Below is a small trained network, with its code and all its weights. Each question gives an input and a class and asks what happens when units are switched off, that is, made to give their printed mean instead of their output.

import numpy as np


def w(rows, s, z=0):
    codes = np.array(rows[::2]) - 128.0
    scale = np.full(codes.shape[1], s)
    scale[-1] = z or s
    return codes * scale


def f(y):
    return y / 2 * (1 + np.tanh(0.7978845608 * (y + 0.044715 * y**3)))


def log_softmax(a):
    a = a - a.max(-1, keepdims=True)
    return a - np.log(np.exp(a).sum(-1, keepdims=True))


def net(x, mask):
    res = np.array(x, float).reshape(1, 6) / 4 @ E
    y = f(res @ A[0][:, :-1].T + A[0][:, -1])
    res = res + np.where(mask, y, B[0][:, -1]) @ B[0][:, :-1]
    return log_softmax(res[-1] @ U[:, :-1].T + U[:, -1])


A, B = {}, {}
E = w([
[104,97,190,189,65,1,156],'x0',
[157,131,88,97,233,4,190],'x1',
[237,196,80,179,71,175,254],'x2',
[22,60,106,172,208,151,213],'x3',
[165,89,229,197,140,165,54],'x4',
[212,84,46,173,140,113,115],'x5',
],0.0071)
A[0] = w([
[102,123,197,73,82,77,142,252],'N1',
[79,30,107,164,213,148,141,124],'N2',
[151,162,35,111,119,135,197,116],'N3',
[142,114,184,122,122,60,104,89],'N4',
[145,200,77,104,125,153,208,190],'N5',
[71,110,79,41,165,166,39,185],'N6',
[148,185,69,134,134,139,173,142],'N7',
[200,159,80,119,141,158,94,203],'N8',
[121,131,118,71,148,143,135,203],'N9',
[83,101,123,36,198,127,153,182],'N10',
[87,75,131,150,176,124,140,59],'N11',
[184,79,69,83,147,78,128,138],'N12',
[119,163,240,134,26,251,65,205],'N13',
[130,156,7,132,120,126,210,192],'N14',
[183,58,56,202,56,108,140,167],'N15',
[73,49,109,165,215,144,148,165],'N16',
[255,183,142,165,136,158,134,115],'N17',
],0.0092,0.0033)
B[0] = w([
[94,127,135,143,169,128,47,187],'N1',
[79,63,174,167,160,159,163,211],'N2',
[222,194,97,116,39,177,47,205],'N3',
[138,122,158,177,155,67,76,153],'N4',
[117,176,133,107,117,139,31,215],'N5',
[97,186,28,48,176,196,110,217],'N6',
[223,180,98,98,104,137,90,185],'N7',
[98,177,77,93,212,157,157,186],'N8',
[141,142,118,119,97,173,118,160],'N9',
[80,116,118,112,133,204,138,201],'N10',
[77,48,124,198,146,119,163,164],'N11',
[186,124,181,161,106,107,130,175],'N12',
[148,147,190,142,39,240,20,255],'N13',
[141,208,146,123,93,242,46,233],'N14',
[118,101,174,131,130,213,192,193],'N15',
[30,30,168,172,126,208,177,216],'N16',
[94,112,2,96,201,180,213,193],'N17',
],0.0083,0.011)
U = w([
[136,125,219,170,57,148,84,137],'0',
[88,70,127,147,169,163,169,145],'1',
[113,97,97,65,64,69,182,5],'2',
[129,201,70,75,130,151,87,141],'3',
[158,113,95,131,151,96,202,127],'4',
[108,94,153,162,180,5,84,115],'5',
],0.014)

Each question gives the input, the list of numbers given to net, and the class t.
The units are the neurons (one row each of A and B). Each row of codes is followed by its name. A weight is (code - 128) times the scale printed after its matrix; where a second scale follows, it is the last column's (A, B and U).
mask holds one flag per neuron, in row order. A switched-off neuron (its flag False) gives its mean, the last column of its row in B, instead of its output. The means were averaged over made-up inputs and are rounded, as every weight is.
A unit's drop is (log p(t) with every unit on - log p(t) with that unit switched off) / (log p(t) with every unit on - log p(t) with every unit switched off).
The circuit of an input: a set's keep is (log p(t) with only the set's units on - log p(t) with every unit switched off) / (log p(t) with every unit on - log p(t) with every unit switched off). Starting from the 12 units with the biggest drops (on a tie, the unit counted first), units are removed one at a time, each time the one whose removal leaves the highest keep (on an exact tie, the one counted first), for as long as the keep stays at least 0.8.
units of the circuit, in order: the units of the circuit, biggest drop first
unit that matters most: the unit with the biggest drop
k most important neurons: the k neurons with the biggest drops, biggest first
drop when u is switched off: that unit's drop, to one decimal
input [3,0,-6,-8,0,2], class 5: unit that matters most : N14
input [-3,-4,-2,-7,-2,-8], class 0: 2 most important neurons : N13, N17
input [5,7,-5,2,8,7], class 5: units of the circuit, in order : N4, N13
input [-3,0,-8,-2,-1,8], class 1: 2 most important neurons : N3, N14
input [4,-5,3,5,-6,4], class 0: 3 most important neurons : N6, N17, N8
input [7,-2,0,2,1,3], class 1: 4 most important neurons : N13, N3, N14, N15
input [-5,-5,1,-4,6,2], class 3: 3 most important neurons : N17, N8, N16
input [2,4,-7,1,4,8], class 1: 2 most important neurons : N16, N2
input [5,1,8,4,0,1], class 3: drop when N13 is switched off : 0.3
input [3,8,-8,-3,-2,8], class 5: drop when N15 is switched off : 0.0
input [-2,-2,-4,1,-3,8], class 1: drop when N5 is switched off : 0.1
